Each row has a class, written as a number after it.
[-106  209   45  218 -140 -115 -236  -36 -237  188  104   -6  163   63
  217    4   76 -145   45 -124 -149   75  -36   -4  126  -21 -124   97
 -273 -109 -243 -218  -66  210  146 -189  248]	6
[-263   76  -78  -83 -108   74  171    9    2   53  -15  -39  -44  -35
   78   41    4   -1 -225 -102  199   78  105  -28  127  -86 -111   49
   88   56   87  -54   70  -58  132   60 -164]	8
[  -7  -74  200  640 -416  347  120  -41  231  297  143  249  -13   96
 -200   38  113  116 -114  -46   20  109 -191    9  101   46  -58  -75
  -15  289   62  326  116 -316  -19   42  -47]	8
[  24  125  396  759 -121  -30  -93  -21   76  -40   99 -312 -165  161
  -60  198  -83  128 -171  177 -177  268 -130 -136   17    3   -5  -62
 -318   55  136 -100   17 -143 -186 -357   61]	2
[ -29  -30   88   75 -148   34   16  -40  114  114  134  114  -89   11
  -86   20  -80   64  -46    5 -150  -16   -8  -24   81   11   81 -106
   -8    9  -45  162   42  -95    0 -218  192]	4
[-117   23   20 -194   47 -140  155  197 -254   92  -95   61   -1   32
   54   46   43 -138   -5 -136   12  151  142  -82  140  -59 -219  288
   21  130  -93 -206  302 -441  -83   92 -199]	1
[-142   22 -155 -559 -145   36  146    1 -193  -50 -315  -90   -1 -241
  100   39   -1 -189   61  -81 -115 -108  158  249  113  -22  -51  248
   66 -169 -133  125  -31 -149   -2  122  -71]	2
[-108  -64  124 -129 -182  134  379  107  147  177  459 -114 -114   56
   25  176  -23  120 -174  -16  -20  264   81 -277  367 -296  -78 -122
 -113  375  -45 -117   28 -222  134   17 -223]	5
[ -41  155  217  178 -228  112 -136  -54   79  190  137  184  -69  118
 -131  283  -10  122 -328 -160   72  -41  -84   29   92   88  103   58
 -117   89 -139  161  -24 -115   53 -118  237]	8
[-269  -66  170  171 -182  269  337  114   18  385  353 -528 -397  176
 -203   41 -293  -73 -375 -221   65  181 -219  -59  287 -331   30 -208
   26  226  177  -56  226  -21    8   17   74]	0
[ 140  -38  292  228 -144  -25 -126    2  -82    3   -1 -190  172  -83
  126  -57  136    3  115  -36  -97  -14 -189  -62  -35  -73 -136   58
  -12  -32 -231   27 -111  -24  -15   -9 -125]	1
[ -18 -353  200  -23 -156  -40 -209  -42 -182 -121  -97 -369  142  -26
  323 -166   11  -20   14    7  -17 -125 -201 -166   19  -17  -12 -235
 -294 -156 -153  -64 -164  117   -3 -174  -76]	4
[   3  146   60 -125 -261   30   38    4   85  177  -32  145  180 -167
  199   51  204   97  253   27  -71  -46   -9   58  161  -68 -150   -9
  -39   62 -209  233    2 -304 -120  330 -271]	2
[ 108 -193  -59 -446  -15  -80 -147   10  -98  -38 -217 -245   57  -68
   77 -142  -42 -165  137   52  -10    6  -56  163   62   -5  -75  -38
  -78 -125   28  256 -228  173   -7  144  -46]	7
[ -38 -137   75  -44  -55  112  174   73 -107   85 -131 -112    9 -119
   11  -33  -52 -114  -66  -56 -147  -12   34  -53    9  -30 -106   60
   63  -44  -94 -104   27 -197   58   58  -68]	4
[-196    3  272  193   15  125  281   64   39   37  154 -179 -242  252
  -67  215 -126   17 -572 -126   67   79   49  -92  -62  197  100   55
  -88  136   73 -178  -79  -78  362    3   40]	6
[ -97  -98  167  248  -66  113  106   79  100  236    5 -115 -207  157
  -16  -30  -74  -20 -327  -83   50  137  -27   32   26   29    0  -78
  -44   35  213   80   44 -104  -27   31  -67]	1
[ 102   37  169   43 -159  -81  -74  -32 -185   13  -61 -141   89  -97
  144  -23   73  -25  145  -57 -107  122   31  -48   54 -105 -184  181
  -93  -37 -134  -77  -80 -140  -39  -53 -147]	5
[ -32 -114  209   84 -138  152   54  -24  -18  101   57   52  -10  174
  -53  117   69  141 -100 -141  126  -54    6  -26   53  226   86  -93
 -105  130  -87  186  -95 -147   94  114  -55]	6
[ 348 -333   50   21 -127  268  -15 -209  -38  -57 -256  122  322 -159
  -28 -249  127   -2  165  -41 -128 -129  -93   21 -205  233    5  129
  -31  -32 -154  101 -394    5  187  239  -30]	6
[ 127  233   54 -361 -163 -374 -233  130 -389   25 -307 -148  112 -424
  299  -33  -11 -198  234 -126 -243  -17   34  172  138 -382 -247  392
   73 -230 -306  -54  201 -190 -218 -396  -86]	5
[   7  -56  117  244  -98  108   58  -31   81   57  -49  126  -74  107
  -99   93  -23   31 -124 -111  122   26   42  -26  -28  155   95   93
  -30  -26   80   63  -87 -147  147  -29  119]	4
[   7   73  110  163 -165   88 -102  -21   11  337  252  166  -72  172
 -251  141  -26  -49 -191 -152  -22   -5  -89    8  176  105   64   26
 -121  174 -137  178  -44  -94  279  272  365]	7
[-155   37  -25  899  101  -68 -182  -61   18  -92  168 -529 -284  -13
  -16 -230 -167 -262 -204  194 -205  115 -420 -105 -161 -250  128   51
 -398 -289  208 -301  -19  621  128  197  370]	7
[ -14  -33  312   94  -92   48   14   14   20  134  166  115  -91  251
 -216  158  -21   90 -184 -202   47   37  -42  -93   31  137   54   33
 -103  198 -154   63   19 -199   85  -34  133]	0
[-101  -19  -83 -487   35 -173   89  208 -159 -186 -151  -61   48 -141
  136  159   41  -69  -53 -251  448 -119   51 -133  140  -79   76  143
    9 -101 -265  -67  -59   47  229 -111 -147]	6
[-294  354 -137   98    3 -216  135   89 -270 -198  -72 -555 -148 -205
  189   95  -46 -343  -74    8 -315  -17  -14  193   39 -337 -128  400
  -37 -226  -91 -315  190   78   87   78  -38]	3
[ -35   -9 -103 -243 -108   56  148   29   44  100  -88  126    5  -81
  -59   12   59  -16   35  -46   70  -23   51   93  170  -65  -73   91
  195   75  -14  301   44 -273  -71  194 -143]	6
[ 101 -171  197  -48 -220  217   55   43 -116   95 -113 -119   60  -44
   46  -35   41 -107  152  -89   34  -25 -186   98   48   86 -103   11
 -141   -7  -79  127 -159  -78   -9   71 -144]	1
[ -76  191   14  -69  -94  137  138  -14  109   28    9  112   54   -7
  -58   99  -52  -64  -10  -88  -68  108  144   44   55  -65  -57  204
   -4   29    0  -85  122 -193  -99   74  -47]	0
[-128    6  130 -239  -84   -7   16   86 -191  -22  -29 -337 -118   38
  241   34 -106 -311 -204  -23 -264  171   -1  189   94 -329 -224  256
 -138 -109   27 -290  145  -33 -308 -375 -114]	1
[-117   -2   73  -41 -183   48   24   47  -50  -18   12 -184    7 -111
   87  -10  -90 -134 -193  -58 -279   70  -74   41   20 -161 -137   24
 -180   29 -120 -130   89  -32   -2 -232   -9]	8
[ 141   94  179 -122  -79 -130 -176   21  -65  -23   17 -288  103 -190
  226  133   45  -18 -215  -95  -68  175  -30   65  169 -493 -164  437
    4  -10  -82 -139  -67 -149  -99 -219 -120]	6
[  25   13 -125 -153    7   66  213  170  -59  187 -139   26   57  -17
    1  122  -12  -33  -19 -180  148  204  200   43   59   -8 -172   61
  157  130   69 -107   83 -285    8  105 -221]	0
[-100  164  -67  -27   62  -83  264  201  -57   41  -10 -175  -34  -66
  148   82    4 -110  136   29  -93  112  121  -22  116 -199  -91   64
  -35   13   15 -209  194 -321 -166  187 -252]	5
[-231  -77  264  232 -173  400  -32  -89  295  157   60  138  -51  264
 -258   95 -166  -54 -523  -78   -3    7  -61  104   43  127  122  -85
 -182   39  164  115   27   84  -36 -282  321]	8
[  95  -65  -79 -402 -207 -189 -180   15  217  247 -259 -280  -76 -365
   94  -57 -271  -10 -321  143 -262  -18  -79  528  137 -338  -36 -376
  177  -87  128  336  354   53 -319 -479    2]	3
[ -33  155  158  316 -220  190   18  -94  285  162  143  367   64   62
 -188   73   75  110  -40  -79   87  -22  -20  -13  129  -58   12   65
    7  188    7  186  120 -404  -55  193   64]	7
[-120  227  -58 -235 -106  -93  150   31 -213 -128 -117  -50  -46 -168
  217  197  153  -11   12  -97   75   25  122   57  177 -251 -124  346
  -49   13 -147 -129   67 -366  -65  163 -324]	6
[ -68   19   80  103 -121   28  -55   15 -173  105  -69    8   43  126
   72   15   73 -104  141  -38 -158   52   51  -16   82  111 -148  -39
 -251  -10  -86   25  -92  -50   98  215  -11]	4
[-104  149   57 -111 -134  136  171   60  126 -141  158   37   66  117
  -13  295  -12  -46 -136 -197   35  115   21  -25   46 -125   54  215
 -101  135 -109 -125   46 -227 -109 -161   19]	1
[-126  -92  126  -38  -82   48   61  127   82  133  -31  -95 -233   87
 -140  116 -212  -81 -355 -114   61   -8  -31  -10  143  -22  158   26
 -106  -17   35  170   73 -151  -22  -55  174]	7
[   0   62  192 -102  -26  -69   -5   62  -95  -15 -117 -264   55 -144
  108   27    1  -73  -65  -58  -62  -24  -40   49  -13  -97  -94   84
  -88  -76 -129 -122   13 -114  -37   15 -163]	5
[ -11  -39  198  151  -55  231  189  -18  114  131  256  108 -131  295
 -299  226  -14  100 -244 -129  127   94   17 -127   84  109   61   30
 -122  284   -8  -17  -32 -205  107  164   30]	7
[  38 -154  195 -120   -7   24  -38   47 -100   12 -102 -295  106   23
  -21  -33  -19 -108   48  -30  -30   10 -145    6   25  -15 -160   65
  -27  -44 -103   55 -128   53  -84  -58  -74]	3
[ -20 -164  192  102 -162  104  -42 -107  130   13  -93   61  141   46
  -55   17  105  131   90   59  187  -28  -17    7   43  234 -144  -99
  -88   57    8  273 -219  -32  150  160 -101]	7
[  47 -214  140 -111 -123  285  -10  -70   12  358  -47   42  -50  164
 -262  -10  -61   53 -116 -144  248  -48  -83    6  116  336   48 -273
  -56   37   -3  328 -209  -51  -11  191   43]	3
[  -1  -81 -103 -102    7  -73   94  -90  -14 -125   99   -4  -36   41
 -119  -35   32   52  159  113   -8   83   -6 -220   73   47 -190  -42
  -53  130  -64  -16  -88 -106    1  164 -110]	1
[  19   15  159 -242  -67 -242 -254   99 -180  -64   85 -505  -45 -255
  134 -115 -134 -173 -101   88 -443   19 -229  -31    3 -259 -213 -144
 -168  -91 -290  -61   30  212  -51 -243  -28]	2
[ -66  154  248  294 -111  -21  193  187  124  154  119  162  134  211
  138  155  154   75  115 -221  161  151  159 -187   38   16 -113   29
    2  117 -111  -88  126 -340   38    6 -272]	4
[  85  -81  240 -108 -247   73  -54   23 -147  197  -56 -128  181  -85
  132  -30   88  -36   44 -101  -59   47  -89   97   97  -42 -225  -81
   66   80 -178   86  -49 -117   12  -65 -143]	1
[  90  166  -20  181 -102   -3  -11   29  109  -19  102  215 -101   46
 -168  213  -53   60 -137  -93  -50   71   43  -10  -10  -90  106  139
   92  123   -2   51  132 -191  -66 -275  170]	2
[-122  328  174  485  198  -81 -255   64  158 -200  567  378  279  456
 -311  303  159  100  204 -135  162 -109 -140 -230 -199  327  119 -167
 -214  238 -312 -130  112  181  148  -54  366]	8
[-100  -77  -13 -105 -264  130  139  -18   38   16  -32   44   58 -101
   61  -97   -2  -56   56   64 -116  106  -65 -100  157 -258 -169  122
    3  184    8  132  171 -367 -198  300 -178]	7
[   8  -27  251  175 -182  161 -123  -53  137  186   -8  302   68  186
 -154   92   43   36 -214 -116   38  -88  -43   64   -3  238   62 -102
  -51   55  -59  234  -17 -134   63 -110  166]	4
[   5 -119  142  142  -97   84  -39   45  -20   46 -201 -228   48 -111
   78  -44  -70 -117 -227  -54  -54   53 -122  121  -55 -157  -57  210
    1  -84  119  -34   63  -29 -123 -185  -31]	5
[-100  -48  214  109 -192  301  137   40  132  228  278  104  -19  208
 -326  182  -43   23 -309 -213  150   68  -83 -162  167   -4  -57 -116
  109  300 -105   86  -49  -80  216  -94  147]	0
[-118  105  -35  -64  -20  122    4  -94   61   59  135  236  145   55
  161  -11  240  115   26  138  111 -138 -132   20  123   75   10 -176
 -229  152   -3  -18   39  -41  -60  363 -213]	1
[ 214 -190  195 -293 -250   -6  -25   14   -8   54 -166 -439  165 -324
   36  -89  -56  -60 -133  -57 -112   -5 -169   65   20 -102 -139 -106
   75  -38 -231  162 -114   30   54 -155 -217]	5
[-180  -52  169   95 -101  232  113 -126   10  149  208  166 -135  122
 -150   41  121  151 -294  -88  267 -103 -207  -29  111   14   98  -36
   79  173  -11   67   18  -70   29  -50   62]	1
[-282 -155  305  395 -196  227  115   60   38  154  261 -272 -399  206
 -258   22 -168 -155 -458  102  -78   13 -361  -28  159  131  175 -282
 -379   58   93  171   45  264  155 -225  222]	5
[-107  344  -42  546  116 -169   82  257  140   83  -19   80  115  -27
  213   65   40  -35  245   75 -256   48  184 -121 -114   75  -26 -123
  -79 -160 -103 -151  165  -73  -49  198  -65]	1
[-237    1   17  -16  -69   83   75  -47  113   44 -130  -77   48  -38
   -9  -69   16 -134 -105 -105  181   12   67  232   85  -45  -52   37
   58 -107  138   68   31   -9   90   66   -9]	6
[ -89  280   86  795 -163  401  -35 -384  130  103  558  414  333  474
 -139  229  381  180   56  103   17  269   66 -304  140  -48 -368  -10
  -92  423  -36 -426 -246  162  223  225   68]	8
[  45   75   -7 -130  -27   36   -8   95   69  332 -131  258  159  -21
 -236   -8   54  -33   35 -141  152  141  139  -41  210   63 -230   71
  265  125  -12  313  -97 -216  162  275   -4]	0
[   2   15  -44  370 -158  110  -74  -78  205  -55   -2  366  144  113
   50   61  109   66  123  -18   60 -207   63   98  -81  124  216 -246
   78  -12  -10  217 -112   37  187   25  248]	6
[-316 -201  198  111   25   57  259  251   53  158  168 -424  -38  144
  268 -184  -99  -79   31  119  -16   -2 -111 -270  119  141   -2 -481
 -209  -92   20  -20  -64  307  111    5 -181]	1
[  12  -91  -91  -24    3    8  103   10  -48   76 -101  330  142  205
  -25    1  159   35  196 -193  178   65  290 -191   46  211  -94   53
  -14  111  -43    9 -114 -233  247  389 -118]	4
[  18  -25  191 -194 -237   18  -87  -41 -209  -24 -112 -194  172 -105
  221    3   40 -149   53  -92 -266   11  -60  223   40 -140 -150  142
 -132  -63 -237  -56  -47  -35  -82 -266  -17]	6
[   8  -55  265 -428  -85 -189  -74   20 -225  -69  -21 -348  -38 -112
   99    3  -85 -125  -12   23 -234  -14 -122  -20  128 -125  -61  170
 -192 -104 -328  -14  -35 -106 -138 -169   13]	7
[  41  -71  244 -111 -312  225 -127  -84   90   44  -93  -49  222 -169
  -88  -44  -64  -99  -59  -74 -176  -49  -90  129   -9   73 -135  -90
  -76  -48 -162  221 -193   67   82 -229   96]	5
[-140  -88  -67 -533   54   14  132  113 -146  150    0 -246  -79   40
  -36   91  -47 -158 -178  -26   29    5  -27    4  226   28  -37  -55
  -92   60  -99   18 -110   35  154  286   -3]	2
[ -88   31  265  -16 -179    5 -161   58 -133   26  -50 -116  130  -29
  347  -16   92 -116  -35  -19 -245  -64 -120  235   30 -181  -58   90
 -183  -70 -124    3  123    3 -197 -227 -102]	3
